Here is a tiny trained network, its code and every weight. The questions are about switching its units off for an input and a class, where a switched-off unit gives its printed mean instead of its output.

import numpy as np


def w(rows, s, z=0):
    codes = np.array(rows[::2]) - 128.0
    scale = np.full(codes.shape[1], s)
    scale[-1] = z or s
    return codes * scale


def f(y):
    return np.maximum(y, 0)


def log_softmax(a):
    a = a - a.max(-1, keepdims=True)
    return a - np.log(np.exp(a).sum(-1, keepdims=True))


def net(x, mask):
    res = np.array(x, float).reshape(1, 4) / 4 @ E
    y = f(res @ A[0][:, :-1].T + A[0][:, -1])
    res = res + np.where(mask, y, B[0][:, -1]) @ B[0][:, :-1]
    return log_softmax(res[-1] @ U[:, :-1].T + U[:, -1])


A, B = {}, {}
E = w([
[150,109,133,139,119,155,104,161,139,119],'x0',
[118,161,81,206,96,145,172,198,165,147],'x1',
[83,130,96,86,135,104,45,151,205,67],'x2',
[123,52,114,57,90,91,149,153,151,252],'x3',
],0.012)
A[0] = w([
[137,195,60,138,127,104,221,213,198,119,153],'neuron 1',
[123,210,133,124,156,172,153,94,154,105,65],'neuron 2',
[132,151,74,106,151,82,165,88,115,111,111],'neuron 3',
[84,132,23,206,138,144,176,186,152,141,176],'neuron 4',
[92,142,34,97,96,85,31,93,161,87,27],'neuron 5',
[182,158,132,161,99,129,82,114,85,53,77],'neuron 6',
[53,152,120,56,144,108,39,142,203,122,84],'neuron 7',
[133,103,96,44,59,123,157,153,170,154,102],'neuron 8',
[165,88,193,70,167,111,127,10,130,80,199],'neuron 9',
[132,156,162,100,114,104,182,143,79,134,160],'neuron 10',
[163,128,209,142,84,155,204,124,58,142,168],'neuron 11',
[79,172,37,88,95,133,96,125,229,92,2],'neuron 12',
[124,29,83,83,130,71,163,150,143,156,95],'neuron 13',
[173,173,96,135,128,146,125,105,118,13,79],'neuron 14',
[105,176,45,61,128,166,82,130,145,120,50],'neuron 15',
[158,61,199,69,177,100,72,130,77,112,146],'neuron 16',
[101,152,81,164,132,192,159,62,137,2,72],'neuron 17',
],0.0074,0.00096)
B[0] = w([
[105,73,156,132,220,34,58,153,81,74,221],'neuron 1',
[125,173,243,114,152,168,168,128,155,133,183],'neuron 2',
[151,149,146,146,98,123,76,126,149,101,156],'neuron 3',
[120,87,63,119,178,46,85,179,75,81,226],'neuron 4',
[192,118,164,168,111,136,107,71,85,170,233],'neuron 5',
[138,89,153,90,98,162,158,178,254,92,209],'neuron 6',
[178,125,78,155,141,163,102,98,136,195,250],'neuron 7',
[77,72,142,64,55,144,184,113,168,148,220],'neuron 8',
[158,88,117,107,153,59,69,175,101,74,254],'neuron 9',
[152,155,164,157,133,120,90,112,170,165,179],'neuron 10',
[157,159,77,245,63,190,87,111,118,145,237],'neuron 11',
[220,145,107,146,129,166,108,51,115,181,225],'neuron 12',
[100,157,222,86,132,170,138,133,191,139,231],'neuron 13',
[84,131,142,83,75,154,166,144,120,140,230],'neuron 14',
[190,177,110,120,73,163,152,95,138,165,187],'neuron 15',
[114,22,110,42,177,118,107,132,48,69,234],'neuron 16',
[83,131,129,108,135,94,215,104,174,97,243],'neuron 17',
],0.0071,0.0083)
U = w([
[120,88,128,110,220,72,107,157,106,114,254],'0',
[223,153,117,191,84,215,142,41,146,181,110],'1',
[44,129,177,72,87,168,214,115,254,140,5],'2',
],0.0081,0.00079)

Each question gives the input, the list of numbers given to net, and the class t.
The units are the neurons (one row each of A and B). Each row of codes is followed by its name. A weight is (code - 128) times the scale printed after its matrix; where a second scale follows, it is the last column's (A, B and U).
mask holds one flag per neuron, in row order. A switched-off neuron (its flag False) gives its mean, the last column of its row in B, instead of its output. The means were averaged over made-up inputs and are rounded, as every weight is.
A unit's drop is (log p(t) with every unit on - log p(t) with that unit switched off) / (log p(t) with every unit on - log p(t) with every unit switched off).
The circuit of an input: a set's keep is (log p(t) with only the set's units on - log p(t) with every unit switched off) / (log p(t) with every unit on - log p(t) with every unit switched off). Starting from the 12 units with the biggest drops (on a tie, the unit counted first), units are removed one at a time, each time the one whose removal leaves the highest keep (on an exact tie, the one counted first), for as long as the keep stays at least 0.8.
units of the circuit, in order: the units of the circuit, biggest drop first
top k neurons: the k neurons with the biggest drops, biggest first
drop when u is switched off: that unit's drop, to one decimal
input [1,2,7,-4], class 1: units of the circuit, in order => [neuron 12]
input [-5,0,2,-1], class 1: units of the circuit, in order => [neuron 16; neuron 1; neuron 8]
input [-1,3,-1,3], class 0: units of the circuit, in order => [neuron 1; neuron 4]
input [4,-2,6,-7], class 2: top 3 neurons => [neuron 17; neuron 6; neuron 14]
input [2,-6,7,-7], class 1: top 4 neurons => [neuron 5; neuron 7; neuron 12; neuron 15]
input [-7,-7,-6,-8], class 2: top 2 neurons => [neuron 6; neuron 17]
input [6,-6,-5,0], class 0: top 3 neurons => [neuron 16; neuron 9; neuron 12]
input [-1,8,7,6], class 0: top 3 neurons => [neuron 1; neuron 4; neuron 11]
input [4,-7,-7,-4], class 0: top 2 neurons => [neuron 9; neuron 16]
input [-2,-6,-5,8], class 2: top 2 neurons => [neuron 13; neuron 8]
input [-8,-7,-4,-8], class 2: top 3 neurons => [neuron 6; neuron 17; neuron 14]
input [1,-4,5,2], class 1: drop when neuron 7 is switched off => 0.3
input [-6,3,7,-1], class 1: drop when neuron 12 is switched off => 0.1
input [7,2,-2,5], class 2: drop when neuron 5 is switched off => 0.1
input [-8,1,2,-7], class 2: drop when neuron 11 is switched off => 0.0
